Below are the code and all the weights of a small trained network. Each question names an input and a class and asks about switching units off, where a switched-off unit gives its printed mean instead of its output.

import numpy as np


def w(rows, s, z=0):
    codes = np.array(rows[::2]) - 128.0
    scale = np.full(codes.shape[1], s)
    scale[-1] = z or s
    return codes * scale


def f(y):
    return np.maximum(y, 0)


def log_softmax(a):
    a = a - a.max(-1, keepdims=True)
    return a - np.log(np.exp(a).sum(-1, keepdims=True))


def net(x, mask):
    res = np.array(x, float).reshape(1, 6) / 4 @ E
    y = f(res @ A[0][:, :-1].T + A[0][:, -1])
    res = res + np.where(mask, y, B[0][:, -1]) @ B[0][:, :-1]
    return log_softmax(res[-1] @ U[:, :-1].T + U[:, -1])


A, B = {}, {}
E = w([
[131,131,125],'x0',
[43,52,230],'x1',
[126,128,128],'x2',
[122,132,130],'x3',
[17,83,31],'x4',
[192,2,97],'x5',
],0.0068)
A[0] = w([
[61,82,186,79],'n1',
[185,70,118,80],'n2',
[179,48,96,114],'n3',
[87,86,169,164],'n4',
[217,131,44,143],'n5',
[205,17,88,124],'n6',
[61,106,81,45],'n7',
[184,140,180,31],'n8',
[36,116,68,39],'n9',
[65,94,64,54],'n10',
[111,86,104,2],'n11',
[77,214,158,213],'n12',
[163,135,156,38],'n13',
[142,207,72,148],'n14',
[35,122,46,8],'n15',
[161,157,59,60],'n16',
[197,136,190,72],'n17',
[170,147,63,78],'n18',
[173,131,207,52],'n19',
[132,91,151,103],'n20',
[201,146,157,29],'n21',
[187,182,39,185],'n22',
[90,102,81,39],'n23',
[98,74,255,98],'n24',
[190,36,106,142],'n25',
[178,151,198,75],'n26',
[162,146,57,72],'n27',
[103,114,79,70],'n28',
[77,122,180,198],'n29',
],0.0091,0.0033)
B[0] = w([
[166,34,145,222],'n1',
[75,237,132,182],'n2',
[41,230,164,212],'n3',
[148,51,188,218],'n4',
[86,13,226,238],'n5',
[19,243,164,250],'n6',
[216,138,70,196],'n7',
[189,192,63,167],'n8',
[223,143,59,220],'n9',
[208,167,74,209],'n10',
[152,187,81,149],'n11',
[23,219,193,239],'n12',
[174,138,48,146],'n13',
[46,37,192,213],'n14',
[222,207,23,220],'n15',
[172,15,149,182],'n16',
[218,248,57,188],'n17',
[199,23,192,185],'n18',
[197,155,28,174],'n19',
[91,92,161,157],'n20',
[183,144,66,176],'n21',
[79,3,201,253],'n22',
[183,182,71,171],'n23',
[217,38,163,242],'n24',
[23,227,161,231],'n25',
[173,196,12,183],'n26',
[214,39,197,183],'n27',
[192,175,112,166],'n28',
[82,59,206,223],'n29',
],0.0058,0.0054)
U = w([
[131,50,174,143],'0',
[220,191,5,14],'1',
[71,137,145,218],'2',
[71,140,142,197],'3',
[2,210,144,2],'4',
],0.0077,0.0034)

Each question gives the input, the list of numbers given to net, and the class t.
The units are the neurons (one row each of A and B). Each row of codes is followed by its name. A weight is (code - 128) times the scale printed after its matrix; where a second scale follows, it is the last column's (A, B and U).
mask holds one flag per neuron, in row order. A switched-off neuron (its flag False) gives its mean, the last column of its row in B, instead of its output. The means were averaged over made-up inputs and are rounded, as every weight is.
A unit's drop is (log p(t) with every unit on - log p(t) with that unit switched off) / (log p(t) with every unit on - log p(t) with every unit switched off).
The circuit of an input: a set's keep is (log p(t) with only the set's units on - log p(t) with every unit switched off) / (log p(t) with every unit on - log p(t) with every unit switched off). Starting from the 12 units with the biggest drops (on a tie, the unit counted first), units are removed one at a time, each time the one whose removal leaves the highest keep (on an exact tie, the one counted first), for as long as the keep stays at least 0.8.
circuit, biggest first: the units of the circuit, biggest drop first
unit that matters most: the unit with the biggest drop
k most important neurons: the k neurons with the biggest drops, biggest first
drop when u is switched off: that unit's drop, to one decimal
input [-4,1,2,-5,-5,5], class 1: circuit, biggest first -> [n17, n22]
input [-7,-7,-6,8,8,-8], class 1: circuit, biggest first -> [n15]
input [3,-6,-2,5,6,1], class 0: circuit, biggest first -> [n22, n5, n27]
input [-1,0,1,0,5,7], class 4: circuit, biggest first -> [n6, n25, n3]
input [3,7,-3,4,6,8], class 4: circuit, biggest first -> [n6, n25]
input [6,-7,-5,-5,-6,-3], class 0: circuit, biggest first -> [n22, n5]
input [1,-2,-3,-2,-2,7], class 4: circuit, biggest first -> [n6, n25, n3]
input [-1,2,-7,7,-6,8], class 4: 2 most important neurons -> [n6, n25]
input [2,-6,1,5,3,8], class 4: circuit, biggest first -> [n6, n25]
input [-4,8,0,-5,6,-7], class 0: circuit, biggest first -> [n1, n24]
input [4,-5,-5,2,-1,3], class 0: circuit, biggest first -> [n5, n22]
input [6,8,4,5,5,-7], class 0: circuit, biggest first -> [n1, n24]
input [-6,-2,5,3,-7,-7], class 1: 3 most important neurons -> [n26, n17, n19]
input [-2,6,2,-6,-7,6], class 1: 2 most important neurons -> [n17, n19]
input [4,-3,-4,2,2,7], class 4: unit that matters most -> n6
input [2,4,7,6,7,-7], class 1: 2 most important neurons -> [n15, n9]
input [-3,-6,6,-7,1,7], class 2: 3 most important neurons -> [n6, n25, n3]
input [-1,-8,-4,-1,-3,-2], class 0: drop when n20 is switched off -> 0.0
input [-1,-7,5,1,3,-7], class 0: drop when n24 is switched off -> -0.1
input [5,-7,-4,-5,-3,5], class 0: drop when n22 is switched off -> 0.2
input [3,-6,-4,5,8,-7], class 1: unit that matters most -> n15
